Here is a tiny trained network, its code and every weight. The questions are about switching its units off for an input and a target symbol, where a switched-off unit gives its printed mean instead of its output.

import numpy as np


def w(rows, s, z=0):
    codes = np.array(rows[::2]) - 128.0
    scale = np.full(codes.shape[1], s)
    scale[-1] = z or s
    return codes * scale


def f(y):
    return y / 2 * (1 + np.tanh(0.7978845608 * (y + 0.044715 * y**3)))


def softmax(a):
    e = np.exp(a - a.max(-1, keepdims=True))
    return e / e.sum(-1, keepdims=True)


def log_softmax(a):
    a = a - a.max(-1, keepdims=True)
    return a - np.log(np.exp(a).sum(-1, keepdims=True))


def net(x, mask):
    ids = ['δεηλμτφψ'.index(c) for c in x.split()]
    T = len(ids)
    res = E[ids] + P[:T]
    u = 0
    for l in range(3):
        q, k, v = (res @ M[l].T for M in (Q, K, V))
        z = softmax(np.where(np.tri(T) > 0, q @ k.T / 3**0.5, -1e9)) @ v
        res = res + np.where(mask[u], z, O[l][:, -1]) @ O[l][:, :-1]
        u += 1
        y = f(res @ A[l][:, :-1].T + A[l][:, -1])
        res = res + np.where(mask[u : u + 4], y, B[l][:, -1]) @ B[l][:, :-1]
        u += 4
    return log_softmax(res[-1] @ U[:, :-1].T + U[:, -1])


Q, K, V, O, A, B = {}, {}, {}, {}, {}, {}
E = w([
[111,100,35,140],'δ',
[105,77,96,149],'ε',
[232,67,148,139],'η',
[139,121,154,153],'λ',
[1,170,177,182],'μ',
[126,102,71,156],'τ',
[156,168,82,129],'φ',
[25,152,140,240],'ψ',
],0.015)
P = w([
[101,172,98,127],'0',
[179,52,40,124],'1',
[123,82,57,137],'2',
[89,84,200,79],'3',
[93,142,40,71],'4',
[218,70,80,90],'5',
[140,131,165,108],'6',
[99,6,95,83],'7',
[136,169,59,176],'8',
[46,148,98,28],'9',
[173,180,28,136],'10',
[69,61,92,58],'11',
],0.011)
Q[0] = w([
[151,134,149,227],'L0H1',
[90,143,105,140],'L0H1',
[131,254,133,147],'L0H1',
],0.0092)
K[0] = w([
[68,139,72,125],'L0H1',
[202,168,162,74],'L0H1',
[91,165,212,253],'L0H1',
],0.013)
V[0] = w([
[188,225,135,161],'L0H1',
[255,228,119,137],'L0H1',
[124,191,182,183],'L0H1',
],0.0053)
O[0] = w([
[255,253,152,71,73],'L0H1',
[18,93,222,110,79],'L0H1',
[178,192,109,215,4],'L0H1',
],0.0088,0.0013)
A[0] = w([
[102,136,158,251,147],'L0N1',
[2,105,80,145,101],'L0N2',
[182,121,29,132,251],'L0N3',
[70,201,55,118,18],'L0N4',
],0.0083,0.0021)
B[0] = w([
[145,207,102,3,164],'L0N1',
[202,188,136,122,237],'L0N2',
[50,73,243,186,253],'L0N3',
[53,211,108,175,189],'L0N4',
],0.0059,0.006)
Q[1] = w([
[145,80,132,162],'L1H1',
[2,77,168,161],'L1H1',
[141,151,85,89],'L1H1',
],0.011)
K[1] = w([
[206,147,169,33],'L1H1',
[3,143,217,128],'L1H1',
[143,101,66,99],'L1H1',
],0.0044)
V[1] = w([
[90,55,53,179],'L1H1',
[190,255,54,47],'L1H1',
[74,84,52,59],'L1H1',
],0.0047)
O[1] = w([
[196,117,127,216,255],'L1H1',
[124,111,199,2,145],'L1H1',
[147,129,150,216,207],'L1H1',
],0.0082,0.00096)
A[1] = w([
[109,105,145,165,240],'L1N1',
[112,2,99,138,249],'L1N2',
[164,143,108,159,112],'L1N3',
[144,205,78,100,226],'L1N4',
],0.0078,0.0013)
B[1] = w([
[207,210,46,117,166],'L1N1',
[171,191,126,78,254],'L1N2',
[172,2,117,200,136],'L1N3',
[111,60,178,134,189],'L1N4',
],0.0077,0.0051)
Q[2] = w([
[28,119,134,94],'L2H1',
[120,158,80,5],'L2H1',
[74,90,77,81],'L2H1',
],0.011)
K[2] = w([
[36,71,95,133],'L2H1',
[149,193,162,105],'L2H1',
[103,245,194,98],'L2H1',
],0.011)
V[2] = w([
[36,183,158,151],'L2H1',
[179,103,244,243],'L2H1',
[135,255,208,95],'L2H1',
],0.0081)
O[2] = w([
[182,195,148,80,200],'L2H1',
[101,209,78,78,42],'L2H1',
[84,149,255,205,252],'L2H1',
],0.008,0.0042)
A[2] = w([
[3,1,94,103,224],'L2N1',
[137,209,193,246,187],'L2N2',
[136,29,196,148,133],'L2N3',
[103,74,181,144,5],'L2N4',
],0.006,0.0022)
B[2] = w([
[190,140,254,142,139],'L2N1',
[132,119,76,137,255],'L2N2',
[45,155,183,124,163],'L2N3',
[82,209,130,170,136],'L2N4',
],0.0097,0.0066)
U = w([
[31,62,153,183,3],'δ',
[106,98,121,243,254],'ε',
[136,113,156,114,6],'η',
[149,149,214,221,4],'λ',
[104,158,197,123,254],'μ',
[48,129,21,150,159],'τ',
[67,88,136,194,163],'φ',
[181,255,84,92,14],'ψ',
],0.0076,0.0023)

Each question gives the input, a string of symbols that net reads in full, and the target symbol t.
The units are the heads (3 rows each of Q, K, V and O) and the neurons (one row each of A and B). Each row of codes is followed by its name. A weight is (code - 128) times the scale printed after its matrix; where a second scale follows, it is the last column's (O, A, B and U).
mask holds one flag per unit, layer by layer, with each layer's heads first. A switched-off unit (its flag False) gives its mean, the last column of its rows in O or B, instead of its output. The means were averaged over made-up inputs and are rounded, as every weight is.
A unit's drop is (log p(t) with every unit on - log p(t) with that unit switched off) / (log p(t) with every unit on - log p(t) with every unit switched off).
The circuit of an input: a set's keep is (log p(t) with only the set's units on - log p(t) with every unit switched off) / (log p(t) with every unit on - log p(t) with every unit switched off). Starting from the 12 units with the biggest drops (on a tie, the unit counted first), units are removed one at a time, each time the one whose removal leaves the highest keep (on an exact tie, the one counted first), for as long as the keep stays at least 0.8.
units of the circuit, in order: the units of the circuit, biggest drop first
unit that matters most: the unit with the biggest drop
k most important neurons: the k neurons with the biggest drops, biggest first
top k neurons in layer l: the k neurons of layer l with the biggest drops, biggest first
drop of u: that unit's drop, to one decimal
input δ τ φ μ φ φ, target τ: units of the circuit, in order : [L2H1; L1H1; L0N3]
input δ τ φ δ, target τ: unit that matters most : L1H1
input δ φ η ε φ τ, target τ: 2 most important neurons : [L0N1; L1N2]
input φ μ μ φ τ τ ε τ ε μ μ τ, target μ: top 2 neurons in layer 1 : [L1N2; L1N3]
input φ φ μ η φ φ μ ε, target μ: units of the circuit, in order : [L0H1; L2H1; L1N2]
input φ μ τ φ φ ψ ψ η, target μ: 2 most important neurons : [L1N2; L2N3]
input δ ε τ, target τ: 2 most important neurons : [L0N3; L0N1]
input φ ψ φ δ φ φ λ λ φ ψ μ ψ, target μ: 2 most important neurons : [L0N1; L0N4]
input μ τ φ φ μ ε λ ε δ τ μ, target τ: 2 most important neurons : [L2N2; L2N1]
input μ φ ε τ, target λ: top 3 neurons in layer 0 : [L0N1; L0N4; L0N3]
input λ μ μ φ ψ η φ δ, target μ: 2 most important neurons : [L0N1; L2N2]
input μ φ φ η η μ μ φ, target λ: 2 most important neurons : [L0N1; L0N4]
input ε τ φ φ ε μ λ μ ψ φ φ τ, target ψ: 2 most important neurons : [L1N2; L1N4]
input η η τ μ μ λ ψ, target τ: units of the circuit, in order : [L2H1]
input μ μ φ μ λ δ μ λ, target λ: 3 most important neurons : [L0N1; L0N3; L0N4]
input μ φ φ τ φ ε, target λ: 4 most important neurons : [L0N1; L0N4; L1N3; L0N2]
input μ μ ψ δ, target λ: 2 most important neurons : [L0N1; L0N4]
input φ ψ λ φ μ λ φ μ, target μ: drop of L0H1 : 0.2
input λ δ φ ψ φ ε φ, target ε: drop of L0H1 : 0.4
input λ μ τ μ φ η ε φ φ μ φ, target ε: unit that matters most : L1N2
input μ τ μ η φ λ φ ε, target λ: drop of L1H1 : 0.7
input φ φ η μ φ δ, target μ: top 2 neurons in layer 0 : [L0N3; L0N2]
